Each row is followed by its group and then its class within the group.
[-11 -14   0  -5   2   1   0   1   3  10   4   4  -7   0   7   5   1   1
  -7 -14   1   4   4  -4]
(69) > H
[  9   5   4  -2   0  -3  -2  -4   0  -1  -2  -8  -1   2   0 -13  -6  -3
  19   2  -2   2  -1   0]
(78) > B
[ -6  -2   1   4  -1  -2  -1   0   5  -2   2   4   0   0   3   9   0   4
 -11 -18  -4  -2   6   1]
(69) > M
[ -2  -9   0  -2   5  -2  -1   0  -3  12   4   2  -1   4   8   5  -1   4
   7 -14  -1  -2   9   1]
(69) > M
[ -7  -9   2  -3  -3  -2   0  -4   4   0   2   1  -2   3   5   8  -1  -1
  -1 -16  -3   0   7  -1]
(69) > H
[ -6   5   3 -10   0   7   0  -4  -4  14   0  -8  -9  -5   2  -4   6  -1
   8  36   4   5 -12  -4]
(72) > N
[ -7  -9   1   3  -3  -3  -1   1   6  -9   3   7   2   0   1  13   0   4
 -19 -20  -1  -3  10   3]
(69) > H
[ -8  -7   0   2  -5  -3   3   1   5 -19   2   5   4   4   0  12   0   0
 -14 -14  -5  -2   6   0]
(69) > H
[ -5   0   0 -10   8   2   2  -1  -4  19  -1  -9  -9   1   2 -13   1  -5
  32  16   4   8  -9  -5]
(78) > S
[  3   4  -2  -2   2   0   0  -3  -1   3   0  -6  -2   3   0 -12  -4  -9
  11   3   2   3  -3   1]
(78) > B
[ 1  2  2 -1  3 -2 -2 -4  2 -1 -1 -1  0  3  0 -5 -2 -7 11 -1 -1  0  2  1]
(78) > B
[ -8  -8   1  -3  -2  -5  -2  -2   1   4   2  -1  -1   7   0  11   0   2
   0 -15  -4  -1   7  -1]
(69) > M
[ -6  -7   1  -1   2  -5  -1   1   6   5   4   2  -2   3   2   5  -4   0
   8 -18  -3   1  11   2]
(69) > M
[-15 -19   1 -11   6   0   2   3  -1  40   6   8 -14  -2  13   0  -1   1
  -4  -6   7  14   1  -8]
(69) > H
[ -1   6   2 -10   2   3  -1   0 -11  18   0  -9  -6   2   3  -7   6  -2
   8  36   2   5 -10 -11]
(72) > N
[  2  12   2   2  -3  -2  -1 -12   0 -17  -2 -10   2   7  -5  -8  -9 -10
  27   6  -5  -2   0   3]
(78) > S
[-10 -11   0 -10  -2  -5   6   0   2  11   4   3  -4   3  10   7   0   0
  -6  -9  -1   5   5   2]
(69) > H
[ -6 -10   1  -8   4  -2   3   1   1  31   7   4  -7   1   6   0   2   0
   4  -5   3   5   3  -2]
(69) > M
[ -8  -7  -2   1  -2  -5   0   2   4  -4   4   7   0   4   1  11  -3   0
  -8 -20  -1  -2   8   1]
(69) > H
[ -3   3   0  -5   5  -2  -1  -4  -6  15  -1  -9  -6   4   3 -11  -6  -8
  29   6   1   7  -3  -1]
(78) > B
[ -4  -8   3  -4  -4  -3  -5  -4   0   3   1   1  -6   5  -1   2  -2   1
  -3 -11  -5   0   6  -1]
(69) > M
[ -3   3   2  -5   3  -3  -1  -3  -2   6  -3  -6  -5   1   3 -10  -4  -6
  19   2  -2   4  -3  -1]
(78) > B
[ 4  2  0 -6  2  0  0 -2 -2 13  4 -4 -3  1  5 -9 -2 -2 16  9  1  7 -7 -2]
(78) > B
[  0   8   3  -7  -2   5  -1  -6  -7   8  -3  -9  -6  -1   0 -10   3  -1
   7  35   2   4 -12  -1]
(72) > N
[ -4 -14   2  -4   2   1  -6   0   1  16   5   6  -5  -6  10   6   0   3
  -8 -11   1   5   9   3]
(69) > M
[  0  10   2  -3  -2   8   1  -2  -4   6  -2  -4  -4  -1   0  -7   1   1
   5  28   2   2 -10  -6]
(72) > N
[ -4   0   2 -11   9   4   1  -2  -5  44   1  -6  -9  -2   5 -18   3  -4
  35  19   2  12  -7  -7]
(78) > S
[ -5   2   0  -8   8   3   5   1  -2  16   0  -4  -6   0  -2 -13  -1  -5
  34   8   5   8  -4  -3]
(78) > S
[-13 -11  -1  -3   1  -2   0   4   5  10   5   8  -3  -1   4   9  -2   4
  -8 -16  -2   3   7  -1]
(69) > H
